Here is a tiny trained network, its code and every weight. The questions are about switching its units off for an input and a class, where a switched-off unit gives its printed mean instead of its output.

import numpy as np


def w(rows, s, z=0):
    codes = np.array(rows[::2]) - 128.0
    scale = np.full(codes.shape[1], s)
    scale[-1] = z or s
    return codes * scale


def f(y):
    return y / 2 * (1 + np.tanh(0.7978845608 * (y + 0.044715 * y**3)))


def log_softmax(a):
    a = a - a.max(-1, keepdims=True)
    return a - np.log(np.exp(a).sum(-1, keepdims=True))


def net(x, mask):
    res = np.array(x, float).reshape(1, 6) / 4 @ E
    y = f(res @ A[0][:, :-1].T + A[0][:, -1])
    res = res + np.where(mask, y, B[0][:, -1]) @ B[0][:, :-1]
    return log_softmax(res[-1] @ U[:, :-1].T + U[:, -1])


A, B = {}, {}
E = w([
[103,121,52,1,60,176,165,91,178,202],'x0',
[50,176,203,86,114,88,104,204,242,100],'x1',
[127,41,253,134,5,108,44,66,125,173],'x2',
[120,125,122,135,124,139,123,130,129,121],'x3',
[208,193,190,84,72,199,158,134,117,21],'x4',
[127,131,131,110,147,137,101,120,122,124],'x5',
],0.0099)
A[0] = w([
[136,133,103,172,100,125,129,114,166,117,46],'n0',
[139,140,175,190,158,116,120,139,101,102,69],'n1',
[123,65,166,134,38,139,67,84,126,127,119],'n2',
[124,99,95,81,113,179,104,122,152,118,5],'n3',
[179,97,110,153,184,169,156,111,89,169,50],'n4',
[118,117,106,134,130,169,126,74,70,101,72],'n5',
[126,99,171,107,59,116,115,101,96,105,92],'n6',
[178,175,177,106,55,168,118,114,96,114,87],'n7',
[225,134,165,98,83,217,168,138,141,33,49],'n8',
[149,129,90,50,62,151,156,112,161,191,82],'n9',
[141,120,185,221,149,177,146,138,135,129,84],'n10',
[156,81,170,114,91,94,110,115,131,120,82],'n11',
[150,111,139,134,69,96,104,151,131,134,87],'n12',
[53,139,76,61,41,179,171,36,152,121,84],'n13',
[19,91,99,164,175,70,107,119,164,177,24],'n14',
[7,187,184,98,95,113,109,213,215,132,30],'n15',
[187,91,72,158,105,177,130,51,58,156,45],'n16',
[144,207,151,124,82,163,130,135,195,72,56],'n17',
[123,150,160,189,152,84,109,92,135,85,67],'n18',
[144,130,116,160,151,95,117,136,127,103,4],'n19',
[145,60,146,157,86,93,70,101,152,184,101],'n20',
[207,101,115,166,95,177,146,100,62,176,38],'n21',
[95,129,158,66,137,82,91,175,127,110,13],'n22',
[129,150,87,120,117,141,116,164,108,101,48],'n23',
[117,99,72,78,86,176,136,111,169,175,68],'n24',
[150,109,162,221,142,81,85,160,77,70,84],'n25',
[51,74,82,157,132,86,94,135,115,189,46],'n26',
[125,172,44,113,166,118,146,189,139,79,110],'n27',
[117,96,195,156,65,142,111,113,101,136,118],'n28',
[121,166,48,121,205,135,186,185,108,97,103],'n29',
[148,180,172,101,100,176,127,141,89,97,6],'n30',
],0.012,0.0045)
B[0] = w([
[109,129,123,100,107,152,125,162,125,119,122],'n0',
[101,154,109,94,111,95,61,175,71,141,181],'n1',
[87,205,105,137,192,154,182,88,167,111,243],'n2',
[88,83,102,130,135,111,102,104,68,113,159],'n3',
[126,101,174,152,77,149,120,112,159,72,187],'n4',
[155,122,178,148,79,104,125,128,175,119,168],'n5',
[93,169,114,127,157,162,170,130,172,100,197],'n6',
[152,84,150,185,163,156,162,163,122,183,204],'n7',
[188,66,143,155,167,175,145,214,116,179,225],'n8',
[110,139,87,78,135,79,105,132,43,139,230],'n9',
[127,146,100,87,134,89,92,113,96,160,172],'n10',
[102,169,105,142,156,150,161,93,146,95,185],'n11',
[129,151,95,123,125,151,133,96,130,125,164],'n12',
[95,155,121,94,155,62,79,200,68,140,242],'n13',
[214,40,182,183,126,179,153,192,113,195,212],'n14',
[160,138,172,154,1,101,91,66,169,20,248],'n15',
[150,101,192,165,44,99,92,63,177,32,230],'n16',
[163,55,158,160,100,138,138,137,134,178,197],'n17',
[122,140,79,95,120,91,61,124,76,151,174],'n18',
[103,148,150,102,141,123,102,145,113,113,142],'n19',
[83,133,108,93,197,188,160,92,161,103,223],'n20',
[145,113,142,146,61,121,90,114,170,73,206],'n21',
[192,130,151,113,93,116,156,102,125,67,162],'n22',
[127,150,137,149,156,128,122,112,156,158,141],'n23',
[120,147,73,53,152,55,64,165,82,157,216],'n24',
[95,141,105,32,149,29,82,191,69,150,218],'n25',
[186,52,157,190,148,176,191,198,133,226,208],'n26',
[68,171,98,133,162,163,184,101,199,123,208],'n27',
[92,182,111,118,164,168,145,87,131,139,213],'n28',
[61,175,87,126,162,158,183,67,163,106,227],'n29',
[163,69,128,152,135,136,150,157,149,198,171],'n30',
],0.0095,0.017)
U = w([
[71,194,67,104,178,179,180,106,159,109,197],'0',
[94,139,68,70,128,37,85,174,42,131,99],'1',
[163,45,116,141,131,182,163,188,110,164,243],'2',
[128,114,132,121,2,100,108,105,166,64,3],'3',
],0.01,0.0017)

Each question gives the input, the list of numbers given to net, and the class t.
The units are the neurons (one row each of A and B). Each row of codes is followed by its name. A weight is (code - 128) times the scale printed after its matrix; where a second scale follows, it is the last column's (A, B and U).
mask holds one flag per neuron, in row order. A switched-off neuron (its flag False) gives its mean, the last column of its row in B, instead of its output. The means were averaged over made-up inputs and are rounded, as every weight is.
A unit's drop is (log p(t) with every unit on - log p(t) with that unit switched off) / (log p(t) with every unit on - log p(t) with every unit switched off).
The circuit of an input: a set's keep is (log p(t) with only the set's units on - log p(t) with every unit switched off) / (log p(t) with every unit on - log p(t) with every unit switched off). Starting from the 12 units with the biggest drops (on a tie, the unit counted first), units are removed one at a time, each time the one whose removal leaves the highest keep (on an exact tie, the one counted first), for as long as the keep stays at least 0.8.
units of the circuit, in order: the units of the circuit, biggest drop first
unit that matters most: the unit with the biggest drop
k most important neurons: the k neurons with the biggest drops, biggest first
drop when u is switched off: that unit's drop, to one decimal
input [-7,-4,-6,8,4,6], class 1: 2 most important neurons : n25; n1
input [-8,-6,8,3,-6,5], class 0: 2 most important neurons : n20; n2
input [-5,-6,-5,6,7,4], class 2: unit that matters most : n8
input [8,-8,4,-6,0,-4], class 1: 4 most important neurons : n13; n24; n9; n15
input [3,2,-2,-4,-3,-8], class 1: 4 most important neurons : n8; n7; n17; n2
input [7,-6,-2,8,1,-8], class 1: 2 most important neurons : n13; n24
input [-8,8,0,3,2,-5], class 1: 3 most important neurons : n25; n16; n1
input [-7,-8,3,-8,-1,-6], class 3: 4 most important neurons : n16; n21; n4; n13
input [-2,-8,-4,-4,8,8], class 2: 4 most important neurons : n8; n15; n7; n30
input [-4,-7,7,1,-7,7], class 0: 2 most important neurons : n20; n2
input [-7,-8,-1,4,-3,-1], class 3: 4 most important neurons : n16; n4; n21; n13
input [-3,-4,6,-3,6,5], class 0: 4 most important neurons : n2; n28; n14; n6
input [-8,8,1,5,-1,-8], class 1: 4 most important neurons : n25; n16; n18; n1
input [5,8,-4,8,-2,-3], class 3: units of the circuit, in order : n15
input [3,-1,-2,1,2,8], class 1: 2 most important neurons : n2; n20
input [5,4,-4,0,0,5], class 1: drop when n13 is switched off : 0.3
input [-1,-7,-4,-4,3,-8], class 3: drop when n23 is switched off : 0.0
input [-5,-5,3,4,-7,-2], class 2: drop when n14 is switched off : 0.4
